In the rows, zero is written as 128.
Each row of numbers stands for one thing and depends on some of the facts below. Use the named rows to name the rest.

Named rows:
[136 148 121 146 124 198 144 159 130 153 122 136 113 143 124  91 103 138
 132 116 127 156 128 123 155 115  43 143 135 135 124 141 136 149 129 117] : grason
[144 135  85 102 116 176 130 137 142 135 144 129 130 139 128 150 123 143
 130 112 116 118 157 116 126 131  90 136 122 118 123 126 150  96 125  96] : botur
[141 145 119 158 130 164  93 158 123 150 114 124 126 139 128  88 110 122
 142 105 123 154 142 136 164 116  67 131 124 120 136 143 120 154 139 106] : kleso
[141 130  93 111 124 141  65 115 132 119 124 139 129 135 120 110 111 141
 122  95 121 122 169 139 123 123 107 135 108  99 144 110 142  91 137 124] : skudrafle
[132 133 125 130 126 209 134 153 126 117 114 148 103 133  97  86 111 133
 123 122 134 133 169 124 143 127  76 139 157 131 177 122 153 141 121  79] : ziflos
[112 109 166 106 138  31 181  84 125 157 149 111 145 105 122 162 157 132
 110 145 137  95  98 116 104 145 191 113 118 159  63 140 110 132 122 209] : fladur
[107 114 188 115 135  30 180 122 134 101 134 122 143 112 152 122 139 138
 117 138 144 118  91 158  90 123 226 109 114 135  50 124 109  99 128 201] : lemus
[136 155  82 109 126 174  76 142 139 159 134 106 109 130 105 150 127 118
 145 127 122 124 120  94 127 103 129 147  98 116 110  82 157 103 134  84] : vedar
[147 131  92 127 136 150  67 130 121 147 132 130 125 122  99  92 122 109
 116 106 121 134 157 132 150 147  64 131 127 150 176 135 146 142 131  98] : fudrol
[ 98 124 188 158 144  58 197 134 126 137 124 122 129 125 162 114 138 123
 131 155 139 156  31 123 126 118 170 118 141 145  85 163  86 161 126 190] : vetrufa
[100 103 172 123 144  18 127  94 131  97 125 134 136 123 146 138 146 132
 112 138 136 126  81 135  99 119 223 110 128 115 102 125 105 112 129 222] : baska
[153 141 101 125 124 164  97 136 122 148 128 135 123 118  98  96 116 120
 112 121 125 132 163 146 133 148  67 134 110 159 165 130 149 132 133  93] : motas
[ 99 109 162 123 144  23 138  71 123 142 138 128 141 120 128 167 152 131
 125 128 125 113  50 102 114 124 197 119 135 128 108 155  93 142 125 240] : breska
[103 108 155 140 141  38 170  67 124 113 134 149 137 125 176 147 143 119
 118 173 125 132  16 128 104 142 184 124 145 153 142 157 112 150 125 183] : lufligun
[144 135 100 141 119 160  82 111 122 123 111 151 129 140 143 107 108 121
 120 136 118 142 128 159 134 135  84 140 113 121 179 121 136 135 140 101] : dufum
[140 128 122 122 112 199  93 134 123 125 114 127 122 132 104 165 132 130
 145 115 128  94 211 118 131 117 120 133 130  97 150 107 135 122 127  87] : klodrer
[136 153 119 139 123 210 162 150 127 142 125 144 114 146 125  95 103 149
 127 123 125 152 117 132 147 129  55 143 139 139 133 140 151 143 128 120] : pleper
[155 135 105 120 114 159 103 139 121 170 143 108 145 127 102 151 130 134
 141  92 117 102 190 132 142 139  77 129 106 126 107 144 130 126 134 114] : duskin

Facts:
bafos: λ fladur; α postem; Σ 590; δ a; μ 551
baska: α zeskek,vidrar; Σ 590; δ b; μ 675
biflan: α drade; Σ 956; δ b; μ 86
bila: Σ 590; δ a; μ 410
boba: α ruplibun; Σ 590; δ b; μ 551
botur: α regre; Σ 590; δ a; μ 675
brafime: α klodrer; Σ 590; δ a; μ 410
breflik: α nofoni; Σ 956; δ a; μ 410
breska: λ stigrir; α stiflitul,triskagir; Σ 590; δ b; μ 35
dagem: Σ 956; δ a; μ 35
debas: λ pomo; α postem; Σ 956; δ a; μ 86
defles: α rogril; Σ 590; δ a; μ 551
drade: α flizos,bila; Σ 956; δ a; μ 551
dronor: α vedar,zuskal,debas; Σ 590; δ a; μ 410
dufum: λ robram; α vidrar; Σ 956; δ a; μ 551
duskin: α klafli; Σ 590; δ a; μ 86
duzel: α vastem; Σ 956; δ b; μ 35
fastak: α klodrer; Σ 590; δ b; μ 410
fladur: α stobro,nabran; Σ 590; δ b; μ 551
flitram: α zegebram; Σ 956; δ a; μ 675
flizos: Σ 590; δ a; μ 86
fluzem: α plufla,brafime; Σ 956; δ a; μ 551
fogrer: α gazan; Σ 590; δ a; μ 86
fotedok: α zove,mapludor; Σ 956; δ b; μ 551
fovo: α kotur; Σ 956; δ a; μ 675
fudrol: α nabran; Σ 956; δ a; μ 551
fufen: λ debas; α skedroka; Σ 956; δ b; μ 410
gazan: α zeskek; Σ 590; δ a; μ 86
giflilas: α plebro; Σ 956; δ b; μ 410
gosuk: α grason,graran; Σ 956; δ a; μ 675
graran: α nofoni,tripli,plufla; Σ 956; δ b; μ 35
grason: α varok; Σ 956; δ a; μ 551
kipal: α bila,klafli; Σ 956; δ a; μ 410
klafli: α flizos; Σ 956; δ a; μ 551
klapluk: λ skedroka; Σ 956; δ a; μ 410
kleklol: α triskagir,graran,bila; Σ 956; δ a; μ 86
kleso: Σ 956; δ a; μ 86
klodrer: α drade,bila; Σ 590; δ a; μ 86
klofes: α bila; Σ 956; δ a; μ 86
kotur: Σ 590; δ b; μ 551
lemus: α trata; Σ 590; δ b; μ 86
lino: α zuskal; Σ 590; δ b; μ 35
livor: λ zomibrun; α skudrafle; Σ 590; δ a; μ 551
lufligun: α pomo,breska; Σ 956; δ b; μ 86
luplova: α fudrol; Σ 590; δ a; μ 551
mapludor: λ duskin; α plufla,nabran; Σ 956; δ a; μ 551
motas: α nabran; Σ 956; δ a; μ 410
musus: λ stiflitul; α bila; Σ 590; δ a; μ 551
nabran: α flizos; Σ 590; δ a; μ 551
ninel: α dagem; Σ 956; δ b; μ 551
nofoni: Σ 956; δ b; μ 35
norum: α klafli; Σ 590; δ a; μ 675
pepli: α breflik; Σ 956; δ a; μ 551
plebro: λ fastak; α kipal; Σ 590; δ a; μ 410
pleflitrok: α ruplibun,klafli; Σ 956; δ b; μ 410
pleper: α gosuk; Σ 956; δ a; μ 551
plitril: α flizos; Σ 590; δ a; μ 551
plufla: Σ 956; δ b; μ 675
pomo: λ fovo; α klofes; Σ 590; δ a; μ 410
pomom: α postem,flizos; Σ 956; δ b; μ 410
postem: α drade,flizos; Σ 956; δ b; μ 675
rari: α trata,trulolan; Σ 590; δ a; μ 86
regre: Σ 590; δ a; μ 86
repluk: α stiflitul,plufla; Σ 956; δ a; μ 551
robram: α fastak; Σ 956; δ a; μ 551
rogril: Σ 590; δ b; μ 86
ruplibun: α kleso,flizos,bila; Σ 590; δ a; μ 551
sestal: λ zuvem; Σ 956; δ b; μ 551
sivur: α breska,fudrol; Σ 956; δ b; μ 551
skedroka: α bila; Σ 590; δ a; μ 35
skudrafle: α baska; Σ 590; δ a; μ 86
stiflitul: α ruplibun; Σ 590; δ b; μ 551
stigrir: α klodrer; Σ 590; δ a; μ 675
stobro: λ tuklol; α duskin; Σ 956; δ a; μ 410
stubrum: α pomo; Σ 590; δ a; μ 551
stufi: α klofes,breflik; Σ 956; δ a; μ 410
subroplel: λ tripli; Σ 590; δ a; μ 551
tatil: λ mapludor; Σ 956; δ a; μ 410
teplil: α tizi; Σ 956; δ a; μ 35
tizi: Σ 590; δ a; μ 410
trata: α flizos; Σ 590; δ b; μ 35
trimis: α drade; Σ 590; δ a; μ 35
tripli: Σ 590; δ a; μ 551
triskagir: α vidrar; Σ 590; δ b; μ 551
trovi: α kotur,plufla; Σ 956; δ b; μ 551
trulolan: α mapludor,baska; Σ 590; δ a; μ 675
tugul: α fufen,stobro,viklal; Σ 956; δ a; μ 551
tuklol: Σ 590; δ b; μ 551
tuze: α ziflos,graran; Σ 956; δ a; μ 35
varok: α vetrufa; Σ 590; δ b; μ 551
vastem: λ fudrol; α trata,defles; Σ 956; δ b; μ 86
vedar: α tatil; Σ 590; δ a; μ 551
vetrufa: α kleso; Σ 956; δ b; μ 86
vidrar: λ repluk; α drade,klofes,ruplibun; Σ 590; δ a; μ 551
viklal: α sivur; Σ 590; δ a; μ 551
vobi: α pepli; Σ 590; δ a; μ 410
zegebram: Σ 956; δ a; μ 551
zeskek: Σ 590; δ a; μ 410
ziflos: λ plitril; α fluzem; Σ 956; δ a; μ 551
zomibrun: α trata,fogrer; Σ 590; δ b; μ 551
zove: α bila; Σ 956; δ b; μ 35
zuskal: Σ 956; δ b; μ 86
zuvem: α stobro; Σ 590; δ b; μ 551

Name these rows:
No name comes twice in this set of rows, the named rows included.
[105 121 173 153 144  42 156 120 126 118 115 110 130 103 144 136 152  95
 132 179 148 150  52 131 111 115 228 114 122 150 113 112 106 150 130 131] : postem
[ 94 123 197 132 141  63 199 120 136 146 139 114 135 130 153 146 137 152
 143 139 137 127  56  94 120 106 201 122 136 125  39 161  86 142 122 234] : varok
[139 163  90 102 116 179  96 117 137 166 131 118 117 127 107 158 131 127
 133 140 121 119 102 105 116 107 136 151  84 126 104  75 165  99 136  98] : dronor
[102 114 180 148 133  56 179 122 121  97 115 132 140 113 164 145 150 106
 123 190 144 126  73 140 100 126 216 116 137 146 127 120 116 151 128 136] : biflan
[107 127 177 144 134  49 185 108 121 117 119 119 139 104 152 138 147 108
 121 184 146 140  52 147 100 122 214 116 115 156  84 118 113 145 133 153] : pomom
[134 125 117 140 122 158  50 143 121 146 118 112 130 134 101 153 128 121
 157  85 128 110 213 107 162 111 114 126 129  81 155 123 112 138 133  99] : bila
[137 136 111 126 115 150  55 109 123 131 117 142 131 140 119 140 125 138
 133 102 119 111 167 134 135 123 113 136 111  93 152 116 126 117 141 139] : vidrar
[142 155  97 143 123 173  85 150 128 141 116 118 109 123 124 110 121  98
 132 149 128 154 110 127 134 114 120 143 102 132 148  84 162 130 141  44] : debas
[140 138 121 135 128 130  31 160 122 162 115  97 126 120  88 125 130 120
 154  74 131 119 208 126 163 100 123 123 106  98 110 101 118 126 141 102] : flizos
[ 92 131 146 117 139  55 172 101 138 136 137 102 118 113 144 177 157 121
 140 166 137 122  29  85  97 103 236 130 116 140  75 116 131 118 123 169] : lino
[110 118 181 155 128  48 200 111 116 128 124 129 151 120 169 140 144 117
 130 174 136 133  60 146 110 138 185 117 126 158  91 145 102 157 129 166] : pleflitrok
[141 132 114 125 130 164  92 148 122 121 114 146 109 122  92  78 109 118
 107 115 134 138 165 149 141 150  85 129 135 141 175 114 157 136 129  99] : mapludor
[154 137 111 149 108 182 122 150 118 138 123 135 141 138 148 132 118 118
 140 141 122 130 172 152 142 143  73 129 128 127 145 137 124 149 137  67] : kipal
[127 137 129 113 126 193 100 139 132 142 126 133 109 142  92 116 114 153
 136  89 127 119 169  98 153 102  77 142 137 104 135 123 132 130 122 145] : tripli
[147 133 109 109 133 139  48 137 124 158 132 108 129 117  65 121 130 130
 127  87 127 109 197 119 151 132  86 126 107 123 135 114 139 122 132 131] : nabran

The same things again, as new rows of numbers:
Some things and their rows:
[158 160 180 122 168 146 155 145  91 139  53 128 164 124 115 165 111 130
 145  80 122 145 140  75 143  76 126] : klafli
[127 128 139 121  98  43 129 143 110 221 180 178 155  42 124 103  41 150
 170 151 178  85 179  98 125 168  82] : postem
[ 58 120 100 102  89  92  64  90 140 166 194 183  87  64 141 122 133 108
  99 193 117  76 166  94 146 170 105] : fastak
[165 148 130 149 140 171 157 135 122 134  86  99 160 164 136 124 135 144
 142  95 123 148 105 143 109 131 151] : stufi
[122 122 121 145 155 175 151  87 136 112  86  97 130 178 145 138 145 135
 122  75 144 147 124 133 150 160 116] : trimis
[123 132 117 111  87  65 100 161 128 180 201 183 126  53 124 103  88 129
 145 190 132  87 151 119 111 135 127] : ninel
[131 153 145  94 171 210 123 104 107  85  83 142 141 167 111 142 149 120
 105  99 109 153 118  92 177  75 125] : duskin
[ 99 106 107  95  95  75  92 126 138 138 219 183 101  75 119  95  95 126
 116 192 141  98 150 129 142 134  97] : lino
[127 112 136 130 147 167 150 108 148  76  93  88  93 147 148 154 144 140
 105  93 117 156 113 133 143 112 125] : rari
[156 135 134 148 122 148 160 131 120 139  78  97 144 163 119 130 143 134
 128 101 104 148 107 140  99 129 155] : gosuk
[124 123 129 111  87  52 108 172 148 163 201 165  93  14 152 131  81 138
 126 183 127  97 155 106 115 113 123] : vastem
[126 126 130 153 107 120 150 128 118 141  68  91 131 177 115 142 170 101
 135 117  88 135 119 131  80 138 169] : fluzem
[127 116 126 128 148 178 152 106 142  80 102  94 110 171 146 136 144 135
 109  95 124 158 110 142 143 124 129] : zeskek
[ 91 107 107  89 108  70  94 145 137 133 226 195 109 100 123  88 103  97
 141 188 151  94 148 124 140 139 116] : breska
[159 142 139 147 124 162 157 127 123 133  80  98 147 153 129 133 135 142
 130  99 109 147 108 137 112 124 150] : tatil
[ 95 107 109  96  93  72  95 127 142 139 221 191 100  80 114  91  94 124
 115 189 137 103 150 126 142 133  96] : varok
[130 161 119 149 124  37  54 178 155 171 192 165 141  27 119 128 117 118
 114 165 142  95 151 129 113 133 110] : zove
[155 142 140 145 133 164 158 131 119 133  80 101 145 153 132 136 140 138
 136 100 112 144 113 130 111 124 152] : flitram

Which thing is each row?
No name comes twice in this set of rows, the named rows included.
[131 131 131 122 153 183 132  99 130  88  94 108 125 168 124 139 152 134
 107  98 115 158 111 133 153 108 123] : plebro
[129 123 141 112  90  42 120 156 110 201 187 180 141  40 117 110  52 142
 161 171 159  91 173  98 123 141  94] : pomom
[ 99 153 113 176 168 177 104  67 154 123  62  86 129 155 152 163 189 118
  84  66 124 140 131 121 143 174 108] : klodrer
[159 157 134 166 151 144 135 143 138 129  75  91 154 151 130 143 158 125
 122  87 117 151 112 142 104 126 148] : kleklol
[ 96 131 120 141 140 187 125  70 133 111  77  99 111 167 146 153 176 127
  96 101 105 139 126 118 140 155 131] : stigrir
[169 175 132 185 180 151 120 147 149 127  73  87 169 137 136 148 164 126
 115  64 134 151 108 150 111 129 137] : klofes
[130 143 139 107 162 192 129 105 119  84  85 130 134 168 118 145 151 118
 104  98 110 155 120 107 164  90 126] : norum
[161 160 148 122 150 203 132 128  91 130  79 114 162 152 123 141 143 142
 144 117 109 133 107 117 135 105 156] : stobro
[122 128 121 110  85  60  97 166 135 172 199 177 117  43 137 111  86 132
 138 187 129  87 151 115 112 127 129] : duzel
[135 127 119 132 158 187 147 106 134  88 108 102 134 187 134 121 145 138
 122  88 146 159 105 152 145 134 123] : pomo
[ 85 129 115 144 132 186 124  57 130 117  70  97 103 170 149 156 190 113
  93 104  94 134 127 108 139 160 134] : brafime

